Below is a small trained network, with its code and all its weights. Each question gives an input and a target symbol and asks what happens when units are switched off, that is, made to give their printed mean instead of their output.

import numpy as np


def w(rows, s, z=0):
    codes = np.array(rows[::2]) - 128.0
    scale = np.full(codes.shape[1], s)
    scale[-1] = z or s
    return codes * scale


def f(y):
    return y / 2 * (1 + np.tanh(0.7978845608 * (y + 0.044715 * y**3)))


def softmax(a):
    e = np.exp(a - a.max(-1, keepdims=True))
    return e / e.sum(-1, keepdims=True)


def log_softmax(a):
    a = a - a.max(-1, keepdims=True)
    return a - np.log(np.exp(a).sum(-1, keepdims=True))


def net(x, mask):
    ids = ['αβδεζηθλμξπστφψω'.index(c) for c in x.split()]
    T = len(ids)
    res = E[ids] + P[:T]
    u = 0
    for l in range(3):
        r = res
        for j in range(2):
            rows = slice(2 * j, 2 * j + 2)
            q, k, v = (r @ M[l][rows].T for M in (Q, K, V))
            z = softmax(np.where(np.tri(T) > 0, q @ k.T / 2**0.5, -1e9)) @ v
            o = O[l][rows]
            res = res + np.where(mask[u + j], z, o[:, -1]) @ o[:, :-1]
        u += 2
        y = f(res @ A[l][:, :-1].T + A[l][:, -1])
        res = res + np.where(mask[u : u + 4], y, B[l][:, -1]) @ B[l][:, :-1]
        u += 4
    return log_softmax(res[-1] @ U[:, :-1].T + U[:, -1])


Q, K, V, O, A, B = {}, {}, {}, {}, {}, {}
E = w([
[215,142,154],'α',
[214,116,90],'β',
[87,190,115],'δ',
[141,170,230],'ε',
[160,188,81],'ζ',
[184,90,53],'η',
[131,91,53],'θ',
[120,177,68],'λ',
[184,28,192],'μ',
[190,157,205],'ξ',
[83,87,179],'π',
[95,130,231],'σ',
[86,1,101],'τ',
[123,200,132],'φ',
[65,118,114],'ψ',
[84,119,54],'ω',
],0.0084)
P = w([
[38,254,61],'0',
[52,241,81],'1',
[84,210,84],'2',
[88,208,103],'3',
[127,198,98],'4',
[118,177,107],'5',
[122,176,106],'6',
],0.00069)
Q[0] = w([
[42,137,236],'0.h0',
[205,101,4],'0.h0',
[3,68,81],'0.h1',
[246,187,197],'0.h1',
],0.0056)
K[0] = w([
[30,187,242],'0.h0',
[202,82,11],'0.h0',
[1,49,65],'0.h1',
[248,188,207],'0.h1',
],0.006)
V[0] = w([
[251,127,91],'0.h0',
[26,168,237],'0.h0',
[14,57,125],'0.h1',
[18,44,89],'0.h1',
],0.0032)
O[0] = w([
[187,152,72,57],'0.h0',
[61,157,245,143],'0.h0',
[2,81,115,241],'0.h1',
[32,58,100,254],'0.h1',
],0.004,0.00025)
A[0] = w([
[162,215,236,252],'0.n0',
[213,138,29,243],'0.n1',
[35,198,78,234],'0.n2',
[113,255,35,246],'0.n3',
],0.0071,0.0036)
B[0] = w([
[182,213,254,238],'0.n0',
[195,127,7,249],'0.n1',
[19,178,76,241],'0.n2',
[108,221,27,255],'0.n3',
],0.0063,0.0029)
Q[1] = w([
[72,227,16],'1.h0',
[176,39,253],'1.h0',
[181,143,144],'1.h1',
[48,126,148],'1.h1',
],0.0052)
K[1] = w([
[60,221,1],'1.h0',
[194,50,238],'1.h0',
[91,146,122],'1.h1',
[176,129,101],'1.h1',
],0.007)
V[1] = w([
[189,47,255],'1.h0',
[103,219,12],'1.h0',
[72,134,136],'1.h1',
[58,138,134],'1.h1',
],0.0052)
O[1] = w([
[162,85,254,3],'1.h0',
[92,181,32,248],'1.h0',
[206,133,106,136],'1.h1',
[206,133,73,141],'1.h1',
],0.0042,0.0049)
A[1] = w([
[254,215,83,203],'1.n0',
[243,56,66,242],'1.n1',
[21,229,152,230],'1.n2',
[13,61,42,253],'1.n3',
],0.0054,0.0042)
B[1] = w([
[243,216,54,221],'1.n0',
[254,32,72,181],'1.n1',
[28,201,166,226],'1.n2',
[58,23,36,254],'1.n3',
],0.0058,0.0075)
Q[2] = w([
[34,200,85],'2.h0',
[120,187,157],'2.h0',
[9,174,145],'2.h1',
[3,187,133],'2.h1',
],0.0045)
K[2] = w([
[1,248,101],'2.h0',
[129,143,76],'2.h0',
[1,175,153],'2.h1',
[3,187,123],'2.h1',
],0.0048)
V[2] = w([
[66,192,132],'2.h0',
[62,179,125],'2.h0',
[254,53,130],'2.h1',
[244,79,112],'2.h1',
],0.0057)
O[2] = w([
[69,159,78,233],'2.h0',
[67,167,94,237],'2.h0',
[233,92,133,2],'2.h1',
[253,95,109,71],'2.h1',
],0.0047,0.0046)
A[2] = w([
[108,208,189,227],'2.n0',
[91,1,87,253],'2.n1',
[170,234,131,213],'2.n2',
[33,74,173,220],'2.n3',
],0.0068,0.0063)
B[2] = w([
[134,222,221,236],'2.n0',
[118,2,137,255],'2.n1',
[208,236,142,233],'2.n2',
[65,60,212,251],'2.n3',
],0.0072,0.0081)
U = w([
[193,46,199,145],'α',
[97,3,141,1],'β',
[197,150,112,122],'δ',
[130,77,54,157],'ε',
[51,97,104,107],'ζ',
[92,86,62,163],'η',
[136,191,100,110],'θ',
[168,173,185,106],'λ',
[96,107,206,217],'μ',
[89,191,128,70],'ξ',
[81,173,88,98],'π',
[121,175,63,82],'σ',
[192,164,156,139],'τ',
[183,109,76,111],'φ',
[130,163,208,85],'ψ',
[67,87,180,222],'ω',
],0.0063,0.0055)

Each question gives the input, a string of symbols that net reads in full, and the target symbol t.
The units are the heads (2 rows each of Q, K, V and O) and the neurons (one row each of A and B). Each row of codes is followed by its name. A weight is (code - 128) times the scale printed after its matrix; where a second scale follows, it is the last column's (O, A, B and U).
mask holds one flag per unit, layer by layer, with each layer's heads first. A switched-off unit (its flag False) gives its mean, the last column of its rows in O or B, instead of its output. The means were averaged over made-up inputs and are rounded, as every weight is.
A unit's drop is (log p(t) with every unit on - log p(t) with that unit switched off) / (log p(t) with every unit on - log p(t) with every unit switched off).
most important unit: the unit with the biggest drop
k most important neurons: the k neurons with the biggest drops, biggest first
top k neurons in layer l: the k neurons of layer l with the biggest drops, biggest first
which heads matter: for each layer, one digit per head in row order, 1 if its drop is at least 0.15 and else 0, layers parted by /
input η φ ψ ε σ, target μ: top 2 neurons in layer 0	[0.n1; 0.n3]
input η ξ θ ξ ξ, target τ: top 2 neurons in layer 0	[0.n0; 0.n2]
input δ φ σ ω, target ζ: 4 most important neurons	[1.n3; 0.n2; 1.n2; 0.n0]
input ζ τ σ λ ω, target η: which heads matter	00 / 10 / 00
input μ π φ μ δ α σ, target μ: which heads matter	00 / 10 / 01
input α λ ψ π μ θ, target η: 3 most important neurons	[1.n3; 0.n0; 0.n3]
input φ λ θ ξ ζ β, target δ: which heads matter	01 / 00 / 01
input θ θ β ζ α, target δ: most important unit	2.h1
input σ φ ψ, target ω: which heads matter	10 / 00 / 01
input μ ξ ψ, target ω: which heads matter	00 / 00 / 01
input μ ω δ α, target δ: which heads matter	00 / 00 / 01
input ξ β π λ, target σ: which heads matter	00 / 10 / 00
input ε ψ τ φ, target ξ: which heads matter	00 / 00 / 01
input μ α σ φ, target ξ: most important unit	1.n2
input ψ ε λ φ ψ ζ, target σ: which heads matter	00 / 10 / 00
input λ α ψ, target ζ: which heads matter	00 / 10 / 01
input ψ θ α φ ε, target λ: 2 most important neurons	[0.n0; 1.n3]
input ψ φ μ π, target μ: which heads matter	00 / 10 / 00
input ζ θ τ ε ψ π, target ω: top 2 neurons in layer 2	[2.n3; 2.n2]
input τ φ σ ψ α, target τ: most important unit	1.n3
input τ β θ λ θ, target ε: top 2 neurons in layer 1	[1.n3; 1.n1]
